Below are the code and all the weights of a small trained network. Each question names an input and a class and asks about switching units off, where a switched-off unit gives its printed mean instead of its output.

import numpy as np


def w(rows, s, z=0):
    codes = np.array(rows[::2]) - 128.0
    scale = np.full(codes.shape[1], s)
    scale[-1] = z or s
    return codes * scale


def norm(h):
    return h / np.sqrt((h * h).mean(-1, keepdims=True) + 1e-5)


def f(y):
    return y / 2 * (1 + np.tanh(0.7978845608 * (y + 0.044715 * y**3)))


def log_softmax(a):
    a = a - a.max(-1, keepdims=True)
    return a - np.log(np.exp(a).sum(-1, keepdims=True))


def net(x, mask):
    res = np.array(x, float).reshape(1, 2) / 4 @ E
    u = 0
    for l in range(2):
        y = f(norm(res) @ A[l][:, :-1].T + A[l][:, -1])
        res = res + np.where(mask[u : u + 12], y, B[l][:, -1]) @ B[l][:, :-1]
        u += 12
    return log_softmax(norm(res)[-1] @ U[:, :-1].T + U[:, -1])


A, B = {}, {}
E = w([
[169,54,203,135,177,131,181,175,184,229,254],'x0',
[166,106,202,29,93,150,104,68,33,22,199],'x1',
],0.0082)
A[0] = w([
[153,80,133,167,154,114,125,206,136,95,133,152],'L0N0',
[70,213,103,169,121,114,126,89,76,136,137,219],'L0N1',
[150,123,149,109,98,149,150,143,89,88,126,108],'L0N2',
[130,96,142,208,109,118,165,86,110,99,76,133],'L0N3',
[175,118,98,117,74,108,146,119,141,151,133,73],'L0N4',
[100,117,186,165,141,140,119,206,98,136,99,109],'L0N5',
[150,104,115,162,174,77,122,106,145,159,113,55],'L0N6',
[60,112,130,192,161,98,136,190,144,116,75,84],'L0N7',
[123,96,106,124,146,86,93,129,166,124,70,156],'L0N8',
[176,127,141,133,151,123,134,109,96,209,162,194],'L0N9',
[93,61,130,2,121,113,166,101,132,184,77,115],'L0N10',
[187,100,163,147,132,137,118,97,74,54,133,251],'L0N11',
],0.0078,0.0017)
B[0] = w([
[86,95,160,108,144,173,65,109,136,103,83,164],'L0N0',
[135,103,155,140,92,152,76,148,138,177,254,219],'L0N1',
[106,89,139,184,131,112,166,87,164,173,100,182],'L0N2',
[160,117,115,56,162,253,136,220,78,82,149,160],'L0N3',
[158,81,101,153,102,156,95,72,98,156,103,122],'L0N4',
[102,89,110,107,128,141,106,72,58,122,156,142],'L0N5',
[131,94,116,149,153,117,165,13,100,147,58,168],'L0N6',
[113,110,151,128,129,112,193,77,150,125,126,230],'L0N7',
[153,123,115,36,95,74,124,154,152,79,122,182],'L0N8',
[78,211,77,150,109,139,50,136,122,92,111,210],'L0N9',
[117,126,115,125,146,120,106,69,154,124,116,133],'L0N10',
[96,121,122,117,143,89,119,147,164,146,88,254],'L0N11',
],0.0071,0.0057)
A[1] = w([
[171,140,214,74,129,88,98,77,85,126,154,7],'L1N0',
[112,109,14,149,121,117,85,58,75,107,104,247],'L1N1',
[146,105,87,182,103,119,192,200,151,118,83,50],'L1N2',
[240,10,127,55,219,205,170,207,162,172,174,167],'L1N3',
[135,76,134,66,144,56,129,197,95,125,193,127],'L1N4',
[163,123,66,171,164,142,129,163,144,249,130,132],'L1N5',
[151,132,158,89,111,209,254,59,32,81,143,133],'L1N6',
[163,229,88,91,132,138,149,130,2,54,67,80],'L1N7',
[88,40,181,118,123,146,69,117,188,146,80,180],'L1N8',
[156,118,174,167,242,106,147,119,45,153,234,146],'L1N9',
[189,117,241,142,176,67,129,79,56,42,155,105],'L1N10',
[138,44,169,145,236,170,139,102,148,109,153,178],'L1N11',
],0.0072,0.0015)
B[1] = w([
[158,55,98,81,166,133,145,116,106,164,74,199],'L1N0',
[113,115,174,162,189,110,115,144,146,150,184,218],'L1N1',
[144,48,174,103,151,152,142,50,55,141,120,173],'L1N2',
[68,209,92,164,148,144,71,95,102,134,151,203],'L1N3',
[70,151,131,183,153,109,155,85,121,179,101,181],'L1N4',
[167,86,156,47,87,124,146,152,72,30,100,233],'L1N5',
[28,135,8,241,191,127,119,108,161,240,136,155],'L1N6',
[198,161,174,125,72,164,126,175,163,140,171,212],'L1N7',
[109,191,68,166,151,157,112,118,127,145,149,254],'L1N8',
[199,114,144,136,51,148,71,200,143,36,87,199],'L1N9',
[136,74,110,117,144,110,255,147,158,119,51,211],'L1N10',
[148,177,139,78,64,117,113,130,125,110,170,218],'L1N11',
],0.0079,0.0059)
U = w([
[116,17,90,63,140,152,252,102,177,100,23,159],'0',
[162,159,133,94,40,209,23,222,186,53,168,150],'1',
[11,225,68,206,205,135,72,63,161,189,174,167],'2',
[208,158,199,209,187,85,164,132,70,114,150,2],'3',
[227,162,163,154,178,54,139,126,41,158,163,20],'4',
[253,180,116,158,133,50,144,111,52,172,149,37],'5',
[185,113,177,212,151,58,131,134,61,133,163,28],'6',
[188,129,175,182,163,73,128,121,78,131,156,18],'7',
],0.013,0.0083)

Each question gives the input, the list of numbers given to net, and the class t.
The units are the neurons (one row each of A and B). Each row of codes is followed by its name. A weight is (code - 128) times the scale printed after its matrix; where a second scale follows, it is the last column's (A, B and U).
mask holds one flag per neuron, layer by layer. A switched-off neuron (its flag False) gives its mean, the last column of its row in B, instead of its output. The means were averaged over made-up inputs and are rounded, as every weight is.
A unit's drop is (log p(t) with every unit on - log p(t) with that unit switched off) / (log p(t) with every unit on - log p(t) with every unit switched off).
The circuit of an input: a set's keep is (log p(t) with only the set's units on - log p(t) with every unit switched off) / (log p(t) with every unit on - log p(t) with every unit switched off). Starting from the 12 units with the biggest drops (on a tie, the unit counted first), units are removed one at a time, each time the one whose removal leaves the highest keep (on an exact tie, the one counted first), for as long as the keep stays at least 0.8.
units of the circuit, in order: the units of the circuit, biggest drop first
top k neurons: the k neurons with the biggest drops, biggest first
k most important neurons of layer l: the k neurons of layer l with the biggest drops, biggest first
drop of u: that unit's drop, to one decimal
input [8,2], class 1: units of the circuit, in order -> L1N9
input [0,1], class 2: top 2 neurons -> L1N8, L1N10
input [-8,8], class 0: 2 most important neurons of layer 0 -> L0N9, L0N2
input [3,3], class 2: 2 most important neurons of layer 1 -> L1N8, L1N5
input [-3,0], class 2: 3 most important neurons of layer 1 -> L1N4, L1N5, L1N9
input [-3,2], class 2: top 2 neurons -> L0N1, L0N2
input [5,3], class 1: top 2 neurons -> L1N9, L0N8
input [7,5], class 1: top 3 neurons -> L1N9, L0N9, L1N3
input [5,-5], class 0: 3 most important neurons of layer 1 -> L1N5, L1N7, L1N9
input [-3,1], class 2: top 3 neurons -> L0N1, L0N9, L1N5
input [-5,5], class 0: top 4 neurons -> L0N9, L1N10, L0N2, L1N0
input [-3,-1], class 2: top 3 neurons -> L0N1, L0N9, L1N4
input [-4,5], class 0: top 2 neurons -> L0N9, L1N10
input [0,3], class 2: top neuron -> L0N11
input [8,0], class 1: drop of L1N9 -> 0.2
input [8,-4], class 1: drop of L1N5 -> 0.4
input [2,1], class 2: drop of L0N10 -> 0.0
